Below is a small trained network, with its code and all its weights. Each question gives an input and a class and asks what happens when units are switched off, that is, made to give their printed mean instead of their output.

import numpy as np


def w(rows, s, z=0):
    codes = np.array(rows[::2]) - 128.0
    scale = np.full(codes.shape[1], s)
    scale[-1] = z or s
    return codes * scale


def f(y):
    return np.maximum(y, 0)


def log_softmax(a):
    a = a - a.max(-1, keepdims=True)
    return a - np.log(np.exp(a).sum(-1, keepdims=True))


def net(x, mask):
    res = np.array(x, float).reshape(1, 6) / 4 @ E
    y = f(res @ A[0][:, :-1].T + A[0][:, -1])
    res = res + np.where(mask, y, B[0][:, -1]) @ B[0][:, :-1]
    return log_softmax(res[-1] @ U[:, :-1].T + U[:, -1])


A, B = {}, {}
E = w([
[74,134,135,91,97,187,131,161,87],'x0',
[87,5,111,109,62,54,108,120,175],'x1',
[96,141,156,254,72,143,57,179,115],'x2',
[162,140,150,189,59,133,199,175,152],'x3',
[70,154,31,155,153,120,154,110,47],'x4',
[177,112,188,142,80,189,105,80,120],'x5',
],0.0098)
A[0] = w([
[2,87,70,135,110,95,61,172,80,136],'neuron 1',
[148,103,121,111,144,70,116,130,154,113],'neuron 2',
[111,117,62,52,154,99,184,125,87,117],'neuron 3',
[125,157,148,178,80,148,128,150,131,54],'neuron 4',
[121,194,124,138,170,149,158,174,110,95],'neuron 5',
[130,120,171,158,63,201,123,160,115,167],'neuron 6',
[106,109,167,82,118,158,105,146,184,102],'neuron 7',
[133,151,104,121,171,131,154,141,117,2],'neuron 8',
[147,83,126,113,153,78,87,116,153,103],'neuron 9',
[64,141,130,93,149,118,128,135,155,83],'neuron 10',
[150,165,170,153,159,103,99,208,155,101],'neuron 11',
[143,146,65,71,161,100,168,85,110,53],'neuron 12',
[162,99,171,82,110,149,81,161,150,81],'neuron 13',
[131,129,159,73,109,153,132,150,144,56],'neuron 14',
[134,106,105,133,65,148,148,105,92,89],'neuron 15',
[122,12,152,112,108,95,85,53,161,153],'neuron 16',
[47,99,102,125,129,123,81,173,106,94],'neuron 17',
[112,126,114,140,129,170,157,97,59,71],'neuron 18',
[116,118,49,63,155,123,162,128,112,122],'neuron 19',
[159,166,147,149,130,147,142,120,155,97],'neuron 20',
[127,158,109,132,160,127,166,163,121,44],'neuron 21',
[132,83,197,76,138,156,90,153,139,141],'neuron 22',
[90,133,137,82,180,128,106,144,85,100],'neuron 23',
[110,118,132,35,137,145,201,132,145,124],'neuron 24',
[84,130,106,165,75,121,136,100,137,27],'neuron 25',
[100,184,99,95,222,206,110,66,62,142],'neuron 26',
],0.013,0.0096)
B[0] = w([
[23,184,34,225,128,120,207,161,32,245],'neuron 1',
[86,175,91,85,178,111,158,87,149,177],'neuron 2',
[53,93,39,144,110,87,184,132,162,213],'neuron 3',
[92,159,94,162,128,144,147,106,86,170],'neuron 4',
[176,104,107,128,166,86,85,78,146,185],'neuron 5',
[113,227,135,171,110,219,143,188,55,220],'neuron 6',
[167,87,136,72,63,157,119,191,141,174],'neuron 7',
[92,116,89,132,157,129,133,73,155,144],'neuron 8',
[89,134,81,111,163,113,179,87,186,184],'neuron 9',
[135,128,95,110,120,133,144,96,184,152],'neuron 10',
[131,127,199,141,49,237,160,150,104,174],'neuron 11',
[75,160,75,133,144,89,131,158,76,188],'neuron 12',
[122,105,108,52,100,149,121,182,134,179],'neuron 13',
[159,120,149,92,110,195,137,115,190,149],'neuron 14',
[142,101,180,154,119,166,108,139,109,151],'neuron 15',
[192,10,130,127,123,43,128,108,242,253],'neuron 16',
[86,204,54,160,176,120,163,172,83,183],'neuron 17',
[166,172,146,118,124,173,125,131,100,160],'neuron 18',
[48,135,57,131,153,83,176,107,152,203],'neuron 19',
[120,152,112,147,136,130,139,168,97,161],'neuron 20',
[123,122,99,105,123,92,177,63,175,151],'neuron 21',
[133,117,142,45,70,143,134,156,152,197],'neuron 22',
[141,122,145,120,158,117,116,63,138,172],'neuron 23',
[132,132,189,111,38,206,169,228,134,200],'neuron 24',
[124,94,154,139,94,132,156,90,168,148],'neuron 25',
[190,166,119,22,254,113,28,69,69,246],'neuron 26',
],0.0099,0.015)
U = w([
[146,97,159,252,121,124,130,80,136,3],'0',
[138,101,74,79,206,24,111,64,192,203],'1',
[79,168,124,176,77,206,183,168,59,163],'2',
[213,82,255,33,72,209,83,108,202,77],'3',
[163,191,164,62,244,209,35,50,42,80],'4',
],0.0088,0.0045)

Each question gives the input, the list of numbers given to net, and the class t.
The units are the neurons (one row each of A and B). Each row of codes is followed by its name. A weight is (code - 128) times the scale printed after its matrix; where a second scale follows, it is the last column's (A, B and U).
mask holds one flag per neuron, in row order. A switched-off neuron (its flag False) gives its mean, the last column of its row in B, instead of its output. The means were averaged over made-up inputs and are rounded, as every weight is.
A unit's drop is (log p(t) with every unit on - log p(t) with that unit switched off) / (log p(t) with every unit on - log p(t) with every unit switched off).
The circuit of an input: a set's keep is (log p(t) with only the set's units on - log p(t) with every unit switched off) / (log p(t) with every unit on - log p(t) with every unit switched off). Starting from the 12 units with the biggest drops (on a tie, the unit counted first), units are removed one at a time, each time the one whose removal leaves the highest keep (on an exact tie, the one counted first), for as long as the keep stays at least 0.8.
circuit, biggest first: the units of the circuit, biggest drop first
k most important neurons: the k neurons with the biggest drops, biggest first
drop when u is switched off: that unit's drop, to one decimal
input [6,8,-8,4,1,-6], class 2: circuit, biggest first => neuron 24
input [8,-4,7,-6,-7,6], class 3: 3 most important neurons => neuron 1; neuron 22; neuron 7
input [2,-5,2,0,-7,5], class 3: 3 most important neurons => neuron 1; neuron 22; neuron 17
input [-8,-3,4,-6,-7,-5], class 3: circuit, biggest first => neuron 11; neuron 1
input [2,3,-8,4,4,-7], class 2: 2 most important neurons => neuron 24; neuron 16
input [-5,5,0,1,-8,-7], class 3: 2 most important neurons => neuron 1; neuron 11
input [-3,-7,-4,-3,-2,-1], class 4: 2 most important neurons => neuron 26; neuron 16
input [8,8,-2,-6,-8,-2], class 3: 2 most important neurons => neuron 7; neuron 24
input [-4,-2,2,-1,-2,-2], class 0: 3 most important neurons => neuron 26; neuron 1; neuron 6
input [8,-3,-4,-3,5,-2], class 1: 2 most important neurons => neuron 3; neuron 19
input [-4,4,8,0,-3,8], class 3: 2 most important neurons => neuron 1; neuron 16
input [7,-7,7,4,5,3], class 4: 2 most important neurons => neuron 26; neuron 5
input [-6,-6,-2,5,-8,-2], class 3: drop when neuron 1 is switched off => 1.1
input [-2,-5,0,-7,6,0], class 4: circuit, biggest first => neuron 26
input [-7,-4,-3,2,-7,-3], class 3: drop when neuron 1 is switched off => 0.6
input [5,1,0,-4,-5,-5], class 2: drop when neuron 1 is switched off => 0.2
